Below are the code and all the weights of a small trained network. Each question names an input and a class and asks about switching units off, where a switched-off unit gives its printed mean instead of its output.

import numpy as np


def w(rows, s, z=0):
    codes = np.array(rows[::2]) - 128.0
    scale = np.full(codes.shape[1], s)
    scale[-1] = z or s
    return codes * scale


def f(y):
    return y / 2 * (1 + np.tanh(0.7978845608 * (y + 0.044715 * y**3)))


def log_softmax(a):
    a = a - a.max(-1, keepdims=True)
    return a - np.log(np.exp(a).sum(-1, keepdims=True))


def net(x, mask):
    res = np.array(x, float).reshape(1, 5) / 4 @ E
    y = f(res @ A[0][:, :-1].T + A[0][:, -1])
    res = res + np.where(mask, y, B[0][:, -1]) @ B[0][:, :-1]
    return log_softmax(res[-1] @ U[:, :-1].T + U[:, -1])


A, B = {}, {}
E = w([
[107,119,118,205,160,111,199,65,122,151,166],'x0',
[125,120,139,122,135,119,153,122,145,198,17],'x1',
[112,115,128,84,135,164,75,86,129,204,174],'x2',
[138,127,86,167,240,248,53,93,167,81,82],'x3',
[119,130,128,83,121,97,131,47,189,99,117],'x4',
],0.012)
A[0] = w([
[121,126,125,151,146,166,82,117,127,34,205,51],'N1',
[134,131,127,187,149,130,158,150,134,7,50,49],'N2',
[128,126,127,103,124,124,114,143,129,118,118,28],'N3',
[135,133,126,63,130,170,45,183,137,75,71,41],'N4',
[130,127,120,176,187,204,69,98,140,94,88,2],'N5',
[124,129,124,138,138,136,134,115,138,160,65,63],'N6',
[125,129,121,246,172,162,160,45,133,145,143,68],'N7',
[123,123,132,151,151,155,120,108,133,171,19,47],'N8',
[133,128,129,107,134,122,122,54,147,88,106,16],'N9',
[127,125,127,109,165,190,54,72,132,211,163,30],'N10',
[135,126,129,213,161,189,92,200,101,163,127,108],'N11',
[126,127,131,95,139,132,115,45,158,69,102,204],'N12',
],0.023,0.0069)
B[0] = w([
[251,152,118,124,165,135,134,154,140,112,191,225],'N1',
[75,122,121,134,87,173,29,67,132,196,180,227],'N2',
[63,115,133,153,126,172,223,94,153,105,223,138],'N3',
[101,93,160,134,179,86,154,22,127,66,87,223],'N4',
[142,129,146,120,47,65,184,160,111,182,120,249],'N5',
[168,145,127,143,136,110,106,174,124,66,200,172],'N6',
[105,95,162,128,176,84,150,31,125,66,84,253],'N7',
[246,149,113,115,169,144,144,137,138,130,174,209],'N8',
[47,125,122,110,117,232,208,190,162,77,171,172],'N9',
[78,124,120,141,94,169,34,72,132,180,175,218],'N10',
[61,145,99,123,144,169,145,242,135,98,71,212],'N11',
[102,147,101,138,150,114,105,235,102,133,35,212],'N12',
],0.024,0.027)
U = w([
[99,76,168,134,180,60,128,61,125,74,113,100],'0',
[93,121,112,141,95,145,8,102,135,182,176,135],'1',
[235,160,107,118,173,105,98,158,143,105,193,114],'2',
[105,123,161,92,34,13,168,167,100,175,132,167],'3',
[61,136,89,121,157,158,114,215,140,99,87,104],'4',
[151,122,96,150,181,103,28,142,91,150,1,253],'5',
[221,56,94,107,153,246,153,82,143,211,48,87],'6',
[232,104,102,136,101,232,142,65,117,202,25,91],'7',
],0.0074,0.013)

Each question gives the input, the list of numbers given to net, and the class t.
The units are the neurons (one row each of A and B). Each row of codes is followed by its name. A weight is (code - 128) times the scale printed after its matrix; where a second scale follows, it is the last column's (A, B and U).
mask holds one flag per neuron, in row order. A switched-off neuron (its flag False) gives its mean, the last column of its row in B, instead of its output. The means were averaged over made-up inputs and are rounded, as every weight is.
A unit's drop is (log p(t) with every unit on - log p(t) with that unit switched off) / (log p(t) with every unit on - log p(t) with every unit switched off).
most important unit: the unit with the biggest drop
k most important neurons: the k neurons with the biggest drops, biggest first
drop of u: that unit's drop, to one decimal
input [-4,4,-6,3,3], class 1: most important unit	N2
input [-3,1,-2,5,1], class 3: 2 most important neurons	(N5, N7)
input [-6,1,-1,6,8], class 4: 3 most important neurons	(N12, N9, N7)
input [4,-2,4,-6,6], class 3: 2 most important neurons	(N7, N11)
input [3,8,-7,-2,6], class 2: 3 most important neurons	(N8, N10, N6)
input [-6,4,8,4,-8], class 1: 4 most important neurons	(N10, N7, N12, N9)
input [-5,-3,2,1,6], class 4: 3 most important neurons	(N12, N7, N9)
input [0,4,-1,0,-4], class 2: 4 most important neurons	(N12, N8, N9, N6)
input [0,-4,-3,5,6], class 4: 3 most important neurons	(N9, N12, N8)
input [-1,1,-6,7,-4], class 3: 3 most important neurons	(N5, N10, N11)
input [-4,-8,-8,-6,2], class 1: 2 most important neurons	(N8, N2)
input [-2,6,5,-5,1], class 2: 3 most important neurons	(N2, N5, N7)
input [-7,-5,-8,-2,1], class 1: 2 most important neurons	(N2, N7)
input [2,5,1,-2,-6], class 4: most important unit	N1
input [-7,-5,0,-6,-4], class 0: 2 most important neurons	(N5, N2)
input [-3,-7,-3,-6,-8], class 4: 2 most important neurons	(N5, N8)
input [4,-7,-5,-6,6], class 2: 2 most important neurons	(N5, N7)
input [-6,-6,-3,-2,-8], class 4: drop of N7	4.2
input [-6,4,0,7,-4], class 3: drop of N5	3.1
input [-4,-4,4,6,-8], class 4: most important unit	N11
input [4,8,3,6,2], class 2: drop of N6	0.9
input [-4,-7,0,0,3], class 2: drop of N7	0.1
